Below are the code and all the weights of a small trained network. Each question names an input and a class and asks about switching units off, where a switched-off unit gives its printed mean instead of its output.

import numpy as np


def w(rows, s, z=0):
    codes = np.array(rows[::2]) - 128.0
    scale = np.full(codes.shape[1], s)
    scale[-1] = z or s
    return codes * scale


def f(y):
    return np.maximum(y, 0)


def log_softmax(a):
    a = a - a.max(-1, keepdims=True)
    return a - np.log(np.exp(a).sum(-1, keepdims=True))


def net(x, mask):
    res = np.array(x, float).reshape(1, 3) / 4 @ E
    y = f(res @ A[0][:, :-1].T + A[0][:, -1])
    res = res + np.where(mask, y, B[0][:, -1]) @ B[0][:, :-1]
    return log_softmax(res[-1] @ U[:, :-1].T + U[:, -1])


A, B = {}, {}
E = w([
[1,193,180],'x0',
[44,21,155],'x1',
[92,146,5],'x2',
],0.0071)
A[0] = w([
[84,170,151,171],'n1',
[127,196,32,147],'n2',
[146,120,125,224],'n3',
[134,159,102,206],'n4',
[94,103,70,123],'n5',
[174,177,97,167],'n6',
[165,174,159,172],'n7',
[128,159,169,115],'n8',
[161,137,121,76],'n9',
[157,109,123,251],'n10',
[146,110,172,192],'n11',
[156,111,125,252],'n12',
[129,99,161,133],'n13',
[125,167,54,155],'n14',
[146,95,147,82],'n15',
[43,210,165,165],'n16',
[128,116,141,133],'n17',
[181,210,158,214],'n18',
[154,109,173,153],'n19',
[80,175,147,164],'n20',
[97,52,133,193],'n21',
[184,180,200,192],'n22',
[123,74,173,145],'n23',
[123,133,167,124],'n24',
[94,123,133,136],'n25',
[159,125,84,39],'n26',
[100,108,130,157],'n27',
[51,81,2,69],'n28',
[67,186,153,169],'n29',
],0.016,0.0037)
B[0] = w([
[111,187,121,199],'n1',
[217,127,68,234],'n2',
[142,97,132,171],'n3',
[174,129,118,182],'n4',
[140,142,174,182],'n5',
[192,138,139,210],'n6',
[113,119,179,193],'n7',
[95,154,130,168],'n8',
[131,149,149,153],'n9',
[138,75,133,191],'n10',
[97,93,103,183],'n11',
[126,87,139,189],'n12',
[103,116,102,166],'n13',
[192,126,88,206],'n14',
[105,126,115,153],'n15',
[93,244,94,254],'n16',
[118,123,116,144],'n17',
[174,119,213,236],'n18',
[100,102,111,178],'n19',
[121,197,113,202],'n20',
[57,73,108,215],'n21',
[68,120,193,224],'n22',
[80,103,85,192],'n23',
[103,133,127,161],'n24',
[108,150,136,162],'n25',
[162,159,154,165],'n26',
[101,138,140,166],'n27',
[143,128,255,237],'n28',
[111,213,107,220],'n29',
],0.038,0.0096)
U = w([
[139,54,223,254],'0',
[87,237,219,225],'1',
[202,108,113,16],'2',
[185,231,2,70],'3',
[77,42,39,68],'4',
[26,181,5,16],'5',
],0.0057,0.0026)

Each question gives the input, the list of numbers given to net, and the class t.
The units are the neurons (one row each of A and B). Each row of codes is followed by its name. A weight is (code - 128) times the scale printed after its matrix; where a second scale follows, it is the last column's (A, B and U).
mask holds one flag per neuron, in row order. A switched-off neuron (its flag False) gives its mean, the last column of its row in B, instead of its output. The means were averaged over made-up inputs and are rounded, as every weight is.
A unit's drop is (log p(t) with every unit on - log p(t) with that unit switched off) / (log p(t) with every unit on - log p(t) with every unit switched off).
The circuit of an input: a set's keep is (log p(t) with only the set's units on - log p(t) with every unit switched off) / (log p(t) with every unit on - log p(t) with every unit switched off). Starting from the 12 units with the biggest drops (on a tie, the unit counted first), units are removed one at a time, each time the one whose removal leaves the highest keep (on an exact tie, the one counted first), for as long as the keep stays at least 0.8.
units of the circuit, in order: the units of the circuit, biggest drop first
k most important neurons: the k neurons with the biggest drops, biggest first
drop when u is switched off: that unit's drop, to one decimal
input [5,3,0], class 5: units of the circuit, in order => n18; n28
input [-3,8,0], class 4: 2 most important neurons => n18; n21
input [6,6,0], class 5: units of the circuit, in order => n18; n21
input [2,-8,3], class 3: most important neuron => n2
input [0,-1,3], class 2: 2 most important neurons => n16; n29
input [-3,1,-3], class 4: 2 most important neurons => n28; n18
input [0,5,0], class 4: 2 most important neurons => n18; n16
input [-5,1,7], class 0: 2 most important neurons => n28; n16
input [1,-7,3], class 3: 2 most important neurons => n28; n2
input [0,-6,7], class 2: 2 most important neurons => n16; n28
input [0,6,-3], class 4: drop when n16 is switched off => 0.2
input [-1,2,0], class 4: drop when n28 is switched off => 0.2
input [-3,-4,6], class 2: drop when n16 is switched off => 0.1
input [0,-4,4], class 2: most important neuron => n16
